Below are the code and all the weights of a small trained network. Each question names an input and a target symbol and asks about switching units off, where a switched-off unit gives its printed mean instead of its output.

import numpy as np


def w(rows, s, z=0):
    codes = np.array(rows[::2]) - 128.0
    scale = np.full(codes.shape[1], s)
    scale[-1] = z or s
    return codes * scale


def f(y):
    return np.maximum(y, 0)


def softmax(a):
    e = np.exp(a - a.max(-1, keepdims=True))
    return e / e.sum(-1, keepdims=True)


def log_softmax(a):
    a = a - a.max(-1, keepdims=True)
    return a - np.log(np.exp(a).sum(-1, keepdims=True))


def net(x, mask):
    ids = ['ΓΘΠΦΨΩαδζημστ'.index(c) for c in x.split()]
    T = len(ids)
    res = E[ids] + P[:T]
    u = 0
    for l in range(2):
        q, k, v = (res @ M[l].T for M in (Q, K, V))
        z = softmax(np.where(np.tri(T) > 0, q @ k.T / 4**0.5, -1e9)) @ v
        res = res + np.where(mask[u], z, O[l][:, -1]) @ O[l][:, :-1]
        u += 1
        y = f(res @ A[l][:, :-1].T + A[l][:, -1])
        res = res + np.where(mask[u : u + 8], y, B[l][:, -1]) @ B[l][:, :-1]
        u += 8
    return log_softmax(res[-1] @ U[:, :-1].T + U[:, -1])


Q, K, V, O, A, B = {}, {}, {}, {}, {}, {}
E = w([
[134,200,103,220,89,174,81,87,181,130],'Γ',
[105,126,177,94,87,127,42,149,153,129],'Θ',
[125,74,129,111,120,160,31,153,171,142],'Π',
[104,109,165,95,108,158,26,142,129,136],'Φ',
[117,101,157,86,84,150,46,128,190,142],'Ψ',
[139,82,129,106,93,96,81,169,202,136],'Ω',
[122,93,168,146,128,111,36,198,93,127],'α',
[116,50,161,160,68,193,164,187,186,195],'δ',
[136,99,75,179,118,110,116,255,188,127],'ζ',
[83,133,199,168,68,141,128,237,121,142],'η',
[82,81,72,144,145,182,111,196,63,177],'μ',
[100,162,37,88,96,70,202,179,158,132],'σ',
[67,158,146,72,92,136,166,99,60,149],'τ',
],0.0059)
P = w([
[141,113,160,41,184,224,129,173,189,9],'0',
[103,131,177,66,227,173,127,159,222,93],'1',
[181,166,153,39,177,193,118,184,164,126],'2',
[129,80,122,90,117,180,135,152,144,33],'3',
[52,106,151,116,186,124,120,133,199,120],'4',
[164,171,123,77,137,155,100,174,136,181],'5',
[122,75,90,120,69,148,123,138,110,73],'6',
[41,100,122,151,146,90,108,117,169,154],'7',
[154,171,98,111,102,121,91,158,109,216],'8',
[111,71,61,150,30,116,119,125,77,103],'9',
[21,92,102,180,110,59,103,98,144,186],'10',
[152,163,80,144,70,82,86,141,79,254],'11',
[114,92,51,178,7,98,110,115,59,144],'12',
[32,109,72,205,82,62,102,90,117,201],'13',
],0.0056)
Q[0] = w([
[5,101,86,150,51,123,33,127,190,186],'0.h1',
[139,173,157,173,212,99,179,29,153,120],'0.h1',
[46,57,146,157,164,107,168,113,127,36],'0.h1',
[89,149,168,114,224,94,132,170,156,222],'0.h1',
],0.023)
K[0] = w([
[134,136,89,131,18,68,72,157,84,252],'0.h1',
[206,140,157,32,128,191,97,194,174,95],'0.h1',
[178,224,157,111,217,138,138,136,132,232],'0.h1',
[239,145,85,122,61,184,150,125,42,81],'0.h1',
],0.02)
V[0] = w([
[173,130,222,91,79,72,63,75,174,104],'0.h1',
[179,2,138,152,182,141,79,158,115,163],'0.h1',
[176,126,62,193,150,192,129,42,193,124],'0.h1',
[74,154,134,84,140,233,57,61,48,157],'0.h1',
],0.019)
O[0] = w([
[140,131,149,85,58,41,41,131,150,187,114],'0.h1',
[192,17,139,174,170,91,133,74,129,138,184],'0.h1',
[79,103,69,149,122,189,75,31,193,107,3],'0.h1',
[245,144,66,105,71,217,113,118,82,114,126],'0.h1',
],0.012,0.0046)
A[0] = w([
[81,159,77,196,69,198,61,108,171,117,177],'0.n1',
[90,168,165,184,124,156,44,49,62,107,64],'0.n2',
[114,29,144,9,142,128,170,170,87,141,252],'0.n3',
[151,132,67,136,64,36,53,131,151,155,116],'0.n4',
[176,116,19,56,172,2,172,39,103,136,91],'0.n5',
[171,52,114,185,132,158,47,106,127,206,109],'0.n6',
[173,127,103,147,216,59,55,221,86,55,157],'0.n7',
[131,162,11,80,141,69,152,42,129,134,83],'0.n8',
],0.008,0.0025)
B[0] = w([
[127,156,120,182,205,132,124,114,65,254,160],'0.n1',
[226,110,96,101,118,113,172,170,151,130,137],'0.n2',
[205,139,170,84,175,128,175,111,175,207,255],'0.n3',
[55,91,143,60,125,114,113,214,80,151,202],'0.n4',
[71,62,73,73,162,136,162,167,71,100,166],'0.n5',
[182,6,120,130,60,104,89,74,118,103,195],'0.n6',
[163,148,95,192,185,113,84,159,125,76,230],'0.n7',
[82,82,165,151,81,151,184,161,111,5,137],'0.n8',
],0.009)
Q[1] = w([
[127,106,115,56,153,135,254,182,107,162],'1.h1',
[135,77,106,91,165,36,137,120,50,116],'1.h1',
[105,226,97,124,44,152,139,88,176,61],'1.h1',
[162,155,92,112,178,144,150,175,106,130],'1.h1',
],0.014)
K[1] = w([
[109,177,114,145,144,68,94,49,2,109],'1.h1',
[105,109,139,207,88,149,127,124,73,210],'1.h1',
[153,128,191,28,193,178,49,96,182,74],'1.h1',
[124,166,135,89,117,87,178,47,78,124],'1.h1',
],0.012)
V[1] = w([
[145,96,182,197,66,169,187,192,166,184],'1.h1',
[155,125,59,100,175,70,187,150,117,137],'1.h1',
[144,148,127,213,154,103,40,170,103,54],'1.h1',
[133,116,9,151,95,128,119,197,234,131],'1.h1',
],0.015)
O[1] = w([
[173,198,133,210,121,114,115,68,238,56,192],'1.h1',
[52,143,146,109,224,171,170,127,125,98,251],'1.h1',
[190,45,155,152,152,193,131,183,197,246,74],'1.h1',
[30,72,212,177,104,168,168,189,254,45,104],'1.h1',
],0.007,0.014)
A[1] = w([
[91,59,61,60,89,138,119,70,128,100,95],'1.n1',
[68,143,138,94,76,64,79,161,158,180,232],'1.n2',
[85,45,188,168,120,85,137,95,134,173,134],'1.n3',
[175,117,102,131,6,135,127,209,137,130,45],'1.n4',
[91,128,75,99,143,206,94,108,133,104,224],'1.n5',
[173,80,137,143,92,81,97,86,130,163,204],'1.n6',
[102,131,118,117,114,73,119,34,126,104,93],'1.n7',
[163,155,116,157,109,71,122,140,193,202,248],'1.n8',
],0.014,0.0013)
B[1] = w([
[136,182,162,248,82,158,135,166,83,90,196],'1.n1',
[94,94,179,110,146,179,116,30,100,68,212],'1.n2',
[184,166,54,102,151,109,60,180,124,66,244],'1.n3',
[176,182,144,42,128,197,154,161,195,189,180],'1.n4',
[73,116,120,142,147,103,92,144,122,204,180],'1.n5',
[69,57,115,159,79,108,206,125,129,155,228],'1.n6',
[123,154,56,71,125,111,126,113,167,168,198],'1.n7',
[121,169,216,142,83,97,79,104,117,143,201],'1.n8',
],0.013,0.011)
U = w([
[58,126,95,148,129,165,48,119,139,181,115],'Γ',
[126,105,157,58,136,152,122,92,165,154,93],'Θ',
[127,135,105,145,97,129,137,165,151,120,70],'Π',
[125,124,126,100,102,148,182,158,146,188,102],'Φ',
[116,139,131,123,86,177,142,89,135,106,135],'Ψ',
[117,79,141,129,112,109,76,94,92,66,150],'Ω',
[139,39,135,70,134,34,120,200,86,191,68],'α',
[112,117,62,135,100,64,130,89,206,105,150],'δ',
[143,142,91,123,164,119,55,174,204,112,3],'ζ',
[147,149,200,153,128,46,119,114,148,164,158],'η',
[209,94,109,196,204,187,158,34,144,114,159],'μ',
[3,157,153,132,185,130,197,168,179,80,197],'σ',
[152,216,78,72,126,134,138,111,74,148,158],'τ',
],0.0047,0.0031)

Each question gives the input, a string of symbols that net reads in full, and the target symbol t.
The units are the heads (4 rows each of Q, K, V and O) and the neurons (one row each of A and B). Each row of codes is followed by its name. A weight is (code - 128) times the scale printed after its matrix; where a second scale follows, it is the last column's (O, A, B and U).
mask holds one flag per unit, layer by layer, with each layer's heads first. A switched-off unit (its flag False) gives its mean, the last column of its rows in O or B, instead of its output. The means were averaged over made-up inputs and are rounded, as every weight is.
A unit's drop is (log p(t) with every unit on - log p(t) with that unit switched off) / (log p(t) with every unit on - log p(t) with every unit switched off).
The circuit of an input: a set's keep is (log p(t) with only the set's units on - log p(t) with every unit switched off) / (log p(t) with every unit on - log p(t) with every unit switched off). Starting from the 12 units with the biggest drops (on a tie, the unit counted first), units are removed one at a time, each time the one whose removal leaves the highest keep (on an exact tie, the one counted first), for as long as the keep stays at least 0.8.
units of the circuit, in order: the units of the circuit, biggest drop first
top k neurons: the k neurons with the biggest drops, biggest first
top k neurons in layer l: the k neurons of layer l with the biggest drops, biggest first
input ζ τ α, target τ: units of the circuit, in order => (1.h1, 0.n7)
input α η τ ζ α σ Ω α, target σ: units of the circuit, in order => (0.h1)
input ζ Ω α μ σ Ψ ζ η μ ζ Ω τ δ Φ, target τ: units of the circuit, in order => (0.h1, 1.h1)
input Ω Ω Θ τ τ Ψ Ω Ω α σ Ω Π η δ, target η: top 3 neurons => (1.n8, 0.n5, 0.n3)
input σ ζ σ Π μ Γ Φ τ Ψ Γ τ Γ, target Γ: units of the circuit, in order => (0.h1, 1.n5)
input Γ Π ζ, target Γ: units of the circuit, in order => (0.h1, 1.n5)
input α σ Θ, target σ: units of the circuit, in order => (1.h1, 0.n6)
input Φ Ω δ Ω α Ω Ψ Ω η ζ, target η: top 2 neurons in layer 0 => (0.n3, 0.n6)
input Ω δ Γ Ψ τ, target Γ: top 2 neurons => (0.n3, 1.n5)
input Θ η α σ α Π σ α Θ ζ, target ζ: top 2 neurons in layer 1 => (1.n3, 1.n6)
input α α Ω Γ η, target Ω: top 2 neurons in layer 1 => (1.n2, 1.n4)
input μ δ Θ Θ σ Θ δ η Ψ Φ α μ δ, target μ: units of the circuit, in order => (0.h1, 1.h1)
input μ Ψ τ Γ Π σ Θ Ω α, target Θ: top 2 neurons in layer 1 => (1.n4, 1.n2)
input ζ Γ α, target ζ: top 3 neurons => (1.n3, 0.n4, 0.n7)
input Φ Γ ζ μ ζ τ ζ σ η μ, target σ: top 2 neurons => (0.n2, 0.n7)
input Ω σ δ, target σ: units of the circuit, in order => (1.h1, 0.h1)
input α Θ σ ζ η α, target η: top 2 neurons => (1.n8, 0.n3)
input δ σ Ψ τ, target τ: top 2 neurons => (0.n7, 1.n7)
input Π Ω Φ Ω σ σ ζ Θ Ω Ω α Θ, target α: units of the circuit, in order => (1.h1, 0.h1, 1.n6)
input σ μ Γ Γ, target μ: units of the circuit, in order => (0.h1)
input Γ α ζ τ τ Π Ω Θ Γ Γ, target Θ: top 2 neurons in layer 0 => (0.n8, 0.n3)
input Π Γ Ψ ζ σ Ω Φ, target σ: top 2 neurons => (0.n2, 0.n7)
input Ω α Θ Ω Ω μ Ω Φ Θ Ψ, target Ψ: top 3 neurons => (1.n1, 0.n4, 0.n6)
input Ω η Ω, target η: units of the circuit, in order => (1.h1, 1.n8, 0.h1)
input α α σ α Π, target σ: top neuron => (0.n5)
input α Ω Θ η Π α Ψ σ Γ α δ, target Γ: top 2 neurons => (1.n5, 0.n4)
input σ δ δ Ψ η Ω σ Θ Ω Γ, target Θ: top 3 neurons in layer 1 => (1.n4, 1.n2, 1.n1)
